Below is a small trained network, with its code and all its weights. Each question gives an input and a class and asks what happens when units are switched off, that is, made to give their printed mean instead of their output.

import numpy as np


def w(rows, s, z=0):
    codes = np.array(rows[::2]) - 128.0
    scale = np.full(codes.shape[1], s)
    scale[-1] = z or s
    return codes * scale


def f(y):
    return y / 2 * (1 + np.tanh(0.7978845608 * (y + 0.044715 * y**3)))


def log_softmax(a):
    a = a - a.max(-1, keepdims=True)
    return a - np.log(np.exp(a).sum(-1, keepdims=True))


def net(x, mask):
    res = np.array(x, float).reshape(1, 8) / 4 @ E
    y = f(res @ A[0][:, :-1].T + A[0][:, -1])
    res = res + np.where(mask, y, B[0][:, -1]) @ B[0][:, :-1]
    return log_softmax(res[-1] @ U[:, :-1].T + U[:, -1])


A, B = {}, {}
E = w([
[58,87,119,137,79,98,131,132,134,88,154,130],'x0',
[153,137,172,107,150,138,250,129,127,165,82,159],'x1',
[113,143,173,143,93,62,169,135,137,74,145,143],'x2',
[107,82,131,153,117,54,80,127,127,121,194,104],'x3',
[134,95,115,206,64,134,178,164,186,143,186,125],'x4',
[189,105,105,193,184,42,122,75,154,139,64,138],'x5',
[103,178,187,160,200,84,133,180,208,153,139,109],'x6',
[106,87,74,158,153,133,49,109,141,132,139,103],'x7',
],0.014)
A[0] = w([
[82,146,144,149,139,131,146,80,132,87,121,123,65],'neuron 1',
[125,140,196,181,176,60,165,93,144,138,9,138,59],'neuron 2',
[70,154,169,40,199,141,121,145,119,68,159,106,58],'neuron 3',
[117,95,114,131,148,129,160,110,140,86,146,120,40],'neuron 4',
[132,100,174,125,136,124,132,93,146,109,100,127,50],'neuron 5',
[179,97,125,152,236,153,126,131,109,120,114,119,139],'neuron 6',
[177,120,164,147,200,29,174,109,158,121,83,171,82],'neuron 7',
[145,85,92,122,56,123,81,92,109,66,91,141,62],'neuron 8',
[138,154,146,160,124,142,113,132,115,113,124,176,92],'neuron 9',
[124,189,91,144,177,178,140,146,137,160,46,119,29],'neuron 10',
[182,158,105,142,196,205,102,158,154,193,61,133,42],'neuron 11',
[145,55,75,163,219,128,76,109,170,183,171,139,8],'neuron 12',
[128,240,233,121,142,62,58,114,148,103,161,85,46],'neuron 13',
[103,105,105,100,100,127,108,118,110,119,94,128,68],'neuron 14',
[83,127,91,139,164,153,125,139,112,115,116,152,60],'neuron 15',
[149,121,147,139,119,124,148,183,93,164,149,120,34],'neuron 16',
[76,116,161,94,72,198,191,156,99,149,139,162,84],'neuron 17',
[180,171,148,160,1,135,238,159,147,160,148,158,46],'neuron 18',
[136,119,54,145,40,125,120,61,30,62,82,123,64],'neuron 19',
[124,87,159,136,145,144,139,133,114,133,162,145,57],'neuron 20',
[78,112,171,125,146,157,122,72,208,131,95,146,58],'neuron 21',
[126,61,40,175,140,103,78,92,104,183,191,110,83],'neuron 22',
[63,116,157,181,84,80,129,125,208,79,220,146,50],'neuron 23',
[172,170,171,186,179,43,182,104,133,171,20,164,73],'neuron 24',
[79,76,89,223,67,49,80,185,195,127,160,65,54],'neuron 25',
],0.0092,0.012)
B[0] = w([
[136,93,132,117,123,145,146,161,112,172,140,145,127],'neuron 1',
[141,107,98,63,191,64,190,142,129,162,148,59,210],'neuron 2',
[93,165,172,137,111,103,98,143,30,187,58,147,162],'neuron 3',
[115,153,115,120,140,170,122,135,134,117,136,107,125],'neuron 4',
[115,140,128,121,120,122,157,128,92,137,127,111,127],'neuron 5',
[179,142,143,78,147,118,122,111,194,116,106,67,196],'neuron 6',
[106,106,115,115,153,34,197,112,90,147,102,165,220],'neuron 7',
[145,76,76,145,172,137,122,109,82,191,180,186,185],'neuron 8',
[131,144,133,117,131,121,138,125,164,160,162,122,125],'neuron 9',
[90,139,79,87,185,188,127,127,193,82,139,148,178],'neuron 10',
[104,180,119,122,182,201,98,92,196,90,98,175,209],'neuron 11',
[143,144,185,190,69,119,76,113,177,131,44,72,187],'neuron 12',
[185,187,142,176,152,92,103,201,46,196,123,206,180],'neuron 13',
[139,73,140,76,174,115,110,121,112,139,167,151,147],'neuron 14',
[117,146,135,108,87,148,113,96,110,107,156,107,130],'neuron 15',
[147,163,120,159,81,127,121,139,84,132,115,141,130],'neuron 16',
[119,115,193,85,42,154,181,112,118,114,125,73,188],'neuron 17',
[208,110,183,150,70,159,190,193,180,151,163,110,204],'neuron 18',
[196,77,51,96,112,155,118,117,65,136,170,209,209],'neuron 19',
[124,157,98,148,88,129,136,165,127,96,87,116,124],'neuron 20',
[148,139,72,113,153,144,141,136,120,120,126,187,133],'neuron 21',
[169,107,168,177,81,109,41,80,138,128,61,71,216],'neuron 22',
[75,122,94,164,155,114,144,184,121,63,254,163,218],'neuron 23',
[109,92,97,92,163,55,213,95,198,115,112,103,239],'neuron 24',
[37,140,98,212,144,125,133,106,199,72,189,100,249],'neuron 25',
],0.0075,0.018)
U = w([
[162,81,156,212,138,68,6,72,182,128,62,57,57],'0',
[147,96,143,111,212,8,209,104,189,125,94,107,218],'1',
[172,21,51,117,89,153,52,65,69,101,163,180,195],'2',
[38,83,128,235,111,60,90,152,174,60,227,115,123],'3',
[133,196,134,72,229,238,104,105,194,113,57,133,116],'4',
[181,97,223,131,26,185,240,181,171,113,166,126,129],'5',
[1,131,246,6,77,191,150,158,45,132,104,124,3],'6',
[112,213,237,133,182,35,76,240,80,148,135,167,151],'7',
],0.0078,0.0043)

Each question gives the input, the list of numbers given to net, and the class t.
The units are the neurons (one row each of A and B). Each row of codes is followed by its name. A weight is (code - 128) times the scale printed after its matrix; where a second scale follows, it is the last column's (A, B and U).
mask holds one flag per neuron, in row order. A switched-off neuron (its flag False) gives its mean, the last column of its row in B, instead of its output. The means were averaged over made-up inputs and are rounded, as every weight is.
A unit's drop is (log p(t) with every unit on - log p(t) with that unit switched off) / (log p(t) with every unit on - log p(t) with every unit switched off).
The circuit of an input: a set's keep is (log p(t) with only the set's units on - log p(t) with every unit switched off) / (log p(t) with every unit on - log p(t) with every unit switched off). Starting from the 12 units with the biggest drops (on a tie, the unit counted first), units are removed one at a time, each time the one whose removal leaves the highest keep (on an exact tie, the one counted first), for as long as the keep stays at least 0.8.
circuit, biggest first: the units of the circuit, biggest drop first
most important unit: the unit with the biggest drop
top k neurons: the k neurons with the biggest drops, biggest first
drop when u is switched off: that unit's drop, to one decimal
input [-2,-5,0,0,0,-6,-3,-3], class 6: most important unit -> neuron 17
input [7,1,0,-4,-7,-2,-4,-1], class 2: top 2 neurons -> [neuron 19; neuron 8]
input [7,0,2,3,1,5,6,-4], class 3: top 3 neurons -> [neuron 23; neuron 25; neuron 6]
input [-2,-8,-5,-7,2,-1,-1,4], class 0: top 3 neurons -> [neuron 22; neuron 12; neuron 23]
input [-4,6,-2,2,-3,-5,-3,-4], class 6: circuit, biggest first -> [neuron 3; neuron 24]
input [-3,-7,5,1,1,-5,0,-8], class 5: top 2 neurons -> [neuron 18; neuron 17]
input [0,5,-5,-3,-6,4,-6,8], class 4: top 2 neurons -> [neuron 11; neuron 6]
input [5,0,2,-4,-3,6,-6,-5], class 2: top 2 neurons -> [neuron 19; neuron 8]
input [-6,-6,-6,1,4,5,-6,0], class 0: top 2 neurons -> [neuron 22; neuron 12]
input [1,-7,0,-3,-7,-1,7,7], class 7: top 3 neurons -> [neuron 13; neuron 3; neuron 24]
input [-2,2,5,-2,-8,-3,7,-8], class 7: top 2 neurons -> [neuron 13; neuron 3]
input [-3,-3,6,-8,3,0,-4,2], class 5: top 3 neurons -> [neuron 18; neuron 22; neuron 11]
input [4,4,7,4,2,7,-7,1], class 2: top 3 neurons -> [neuron 19; neuron 8; neuron 6]
input [-1,0,-4,5,-5,-5,4,-7], class 7: circuit, biggest first -> [neuron 13]
input [-6,-3,-6,1,-7,4,6,5], class 4: top 2 neurons -> [neuron 11; neuron 10]
input [-1,5,-5,2,-2,-3,8,1], class 4: drop when neuron 11 is switched off -> 0.1
input [8,-5,-1,6,-3,3,-5,-7], class 2: drop when neuron 19 is switched off -> 0.2
input [8,4,5,8,-4,6,-7,-1], class 2: drop when neuron 19 is switched off -> 0.1
